Below is a small trained network, with its code and all its weights. Each question gives an input and a target symbol and asks what happens when units are switched off, that is, made to give their printed mean instead of their output.

import numpy as np


def w(rows, s, z=0):
    codes = np.array(rows[::2]) - 128.0
    scale = np.full(codes.shape[1], s)
    scale[-1] = z or s
    return codes * scale


def norm(h):
    return h / np.sqrt((h * h).mean(-1, keepdims=True) + 1e-5)


def softmax(a):
    e = np.exp(a - a.max(-1, keepdims=True))
    return e / e.sum(-1, keepdims=True)


def log_softmax(a):
    a = a - a.max(-1, keepdims=True)
    return a - np.log(np.exp(a).sum(-1, keepdims=True))


def net(x, mask):
    ids = ['αβδλμπτφψω'.index(c) for c in x.split()]
    T = len(ids)
    res = E[ids] + P[:T]
    u = 0
    for l in range(3):
        r = norm(res)
        for j in range(3):
            rows = slice(3 * j, 3 * j + 3)
            q, k, v = (r @ M[l][rows].T for M in (Q, K, V))
            z = softmax(np.where(np.tri(T) > 0, q @ k.T / 3**0.5, -1e9)) @ v
            o = O[l][rows]
            res = res + np.where(mask[u + j], z, o[:, -1]) @ o[:, :-1]
        u += 3
    return log_softmax(norm(res)[-1] @ U[:, :-1].T + U[:, -1])


Q, K, V, O = {}, {}, {}, {}
E = w([
[135,85,114],'α',
[103,193,88],'β',
[181,141,184],'δ',
[6,197,106],'λ',
[147,128,143],'μ',
[143,167,161],'π',
[86,208,89],'τ',
[128,103,131],'φ',
[159,62,215],'ψ',
[45,99,98],'ω',
],0.021)
P = w([
[148,98,86],'0',
[83,77,162],'1',
[115,64,90],'2',
[79,124,191],'3',
[145,75,114],'4',
[79,143,147],'5',
[123,78,94],'6',
[81,143,159],'7',
[122,80,92],'8',
[116,121,247],'9',
],0.015)
Q[0] = w([
[193,155,131],'0.h0',
[56,139,99],'0.h0',
[142,56,149],'0.h0',
[114,54,211],'0.h1',
[93,201,70],'0.h1',
[30,167,1],'0.h1',
[23,120,254],'0.h2',
[28,223,246],'0.h2',
[58,102,172],'0.h2',
],0.0086)
K[0] = w([
[116,90,119],'0.h0',
[52,86,32],'0.h0',
[158,115,143],'0.h0',
[245,118,51],'0.h1',
[107,72,99],'0.h1',
[83,9,116],'0.h1',
[114,48,48],'0.h2',
[101,55,48],'0.h2',
[143,93,102],'0.h2',
],0.013)
V[0] = w([
[73,140,160],'0.h0',
[224,180,2],'0.h0',
[53,201,122],'0.h0',
[117,81,79],'0.h1',
[108,203,147],'0.h1',
[4,45,183],'0.h1',
[72,70,5],'0.h2',
[113,225,151],'0.h2',
[62,70,68],'0.h2',
],0.0083)
O[0] = w([
[114,117,161,155],'0.h0',
[254,131,135,54],'0.h0',
[120,62,189,142],'0.h0',
[187,132,169,175],'0.h1',
[146,98,88,80],'0.h1',
[133,57,150,230],'0.h1',
[83,180,208,254],'0.h2',
[187,156,110,50],'0.h2',
[96,150,217,238],'0.h2',
],0.0065,0.007)
Q[1] = w([
[48,166,62],'1.h0',
[254,30,80],'1.h0',
[152,180,87],'1.h0',
[99,114,10],'1.h1',
[194,48,53],'1.h1',
[95,86,132],'1.h1',
[202,83,153],'1.h2',
[52,133,199],'1.h2',
[108,127,177],'1.h2',
],0.009)
K[1] = w([
[88,126,193],'1.h0',
[112,178,8],'1.h0',
[60,157,133],'1.h0',
[104,116,213],'1.h1',
[129,58,127],'1.h1',
[164,128,120],'1.h1',
[176,123,61],'1.h2',
[80,90,23],'1.h2',
[137,105,98],'1.h2',
],0.014)
V[1] = w([
[140,196,118],'1.h0',
[40,183,250],'1.h0',
[140,84,26],'1.h0',
[66,168,116],'1.h1',
[152,136,107],'1.h1',
[65,198,225],'1.h1',
[131,79,35],'1.h2',
[158,197,116],'1.h2',
[160,96,95],'1.h2',
],0.011)
O[1] = w([
[39,87,198,89],'1.h0',
[27,123,41,251],'1.h0',
[169,183,248,63],'1.h0',
[143,113,1,160],'1.h1',
[81,222,133,101],'1.h1',
[126,13,121,210],'1.h1',
[39,55,178,107],'1.h2',
[128,149,222,70],'1.h2',
[146,193,236,100],'1.h2',
],0.0058,0.011)
Q[2] = w([
[172,88,23],'2.h0',
[179,24,178],'2.h0',
[112,10,129],'2.h0',
[32,19,90],'2.h1',
[137,72,99],'2.h1',
[157,104,163],'2.h1',
[105,141,251],'2.h2',
[27,216,154],'2.h2',
[82,116,174],'2.h2',
],0.011)
K[2] = w([
[157,131,117],'2.h0',
[99,78,138],'2.h0',
[120,85,67],'2.h0',
[68,128,175],'2.h1',
[4,125,106],'2.h1',
[84,113,165],'2.h1',
[143,178,188],'2.h2',
[187,194,121],'2.h2',
[167,141,118],'2.h2',
],0.015)
V[2] = w([
[173,211,131],'2.h0',
[125,129,158],'2.h0',
[138,121,67],'2.h0',
[193,169,129],'2.h1',
[77,135,125],'2.h1',
[139,175,136],'2.h1',
[151,10,127],'2.h2',
[96,186,146],'2.h2',
[119,45,143],'2.h2',
],0.014)
O[2] = w([
[93,67,72,14],'2.h0',
[106,144,135,110],'2.h0',
[168,87,82,165],'2.h0',
[44,119,92,8],'2.h1',
[181,110,92,195],'2.h1',
[113,75,149,77],'2.h1',
[151,123,231,184],'2.h2',
[111,167,1,105],'2.h2',
[130,161,200,176],'2.h2',
],0.0087,0.011)
U = w([
[196,93,157,159],'α',
[175,153,40,79],'β',
[111,166,106,129],'δ',
[58,128,100,2],'λ',
[191,225,161,175],'μ',
[144,111,77,176],'π',
[105,116,222,153],'τ',
[129,155,59,182],'φ',
[92,7,156,107],'ψ',
[167,123,181,46],'ω',
],0.014,0.0041)

Each question gives the input, a string of symbols that net reads in full, and the target symbol t.
The units are the heads (3 rows each of Q, K, V and O). Each row of codes is followed by its name. A weight is (code - 128) times the scale printed after its matrix; where a second scale follows, it is the last column's (O and U).
mask holds one flag per head, layer by layer. A switched-off head (its flag False) gives its mean, the last column of its rows in O, instead of its output. The means were averaged over made-up inputs and are rounded, as every weight is.
A unit's drop is (log p(t) with every unit on - log p(t) with that unit switched off) / (log p(t) with every unit on - log p(t) with every unit switched off).
The circuit of an input: a set's keep is (log p(t) with only the set's units on - log p(t) with every unit switched off) / (log p(t) with every unit on - log p(t) with every unit switched off). Starting from all 9 units, units are removed one at a time, each time the one whose removal leaves the highest keep (on an exact tie, the one counted first), for as long as the keep stays at least 0.8.
circuit, biggest first: the units of the circuit, biggest drop first
unit that matters most: the unit with the biggest drop
which heads matter: for each layer, one digit per head in row order, 1 if its drop is at least 0.15 and else 0, layers parted by /
drop of u: that unit's drop, to one decimal
input φ τ π ω τ ω τ β, target ψ: circuit, biggest first	[0.h1; 0.h0; 1.h1]
input ω ψ δ, target μ: unit that matters most	0.h2
input τ λ μ β, target φ: which heads matter	000 / 000 / 001
input τ π ω φ τ π ω ω ω δ, target φ: which heads matter	101 / 100 / 001
input ω ω τ δ ω φ ω τ, target τ: circuit, biggest first	[0.h1; 1.h1; 2.h2]
input τ ω φ ω π τ ω ω α β, target φ: which heads matter	101 / 000 / 001
input ω ω τ λ λ δ φ β π, target β: circuit, biggest first	[0.h1; 1.h0]
input φ τ ω τ ω μ, target ψ: which heads matter	011 / 101 / 000
input δ ω λ λ π, target β: which heads matter	010 / 000 / 000
input ω φ ω δ φ ω δ, target μ: which heads matter	001 / 100 / 000
input φ φ π δ, target ψ: which heads matter	111 / 101 / 000
input τ ω β τ, target φ: which heads matter	000 / 000 / 001
input τ ω φ α α τ α φ ω π, target φ: which heads matter	101 / 000 / 001
input τ ψ φ φ φ ω τ δ, target φ: which heads matter	101 / 000 / 001
input τ ω μ π ω ω ω τ, target φ: drop of 0.h0	0.1
input τ α π ω ω μ, target φ: drop of 2.h2	0.6
input τ β μ φ, target φ: drop of 2.h2	0.9
input δ ω φ ω δ ψ ψ, target τ: drop of 1.h1	0.5
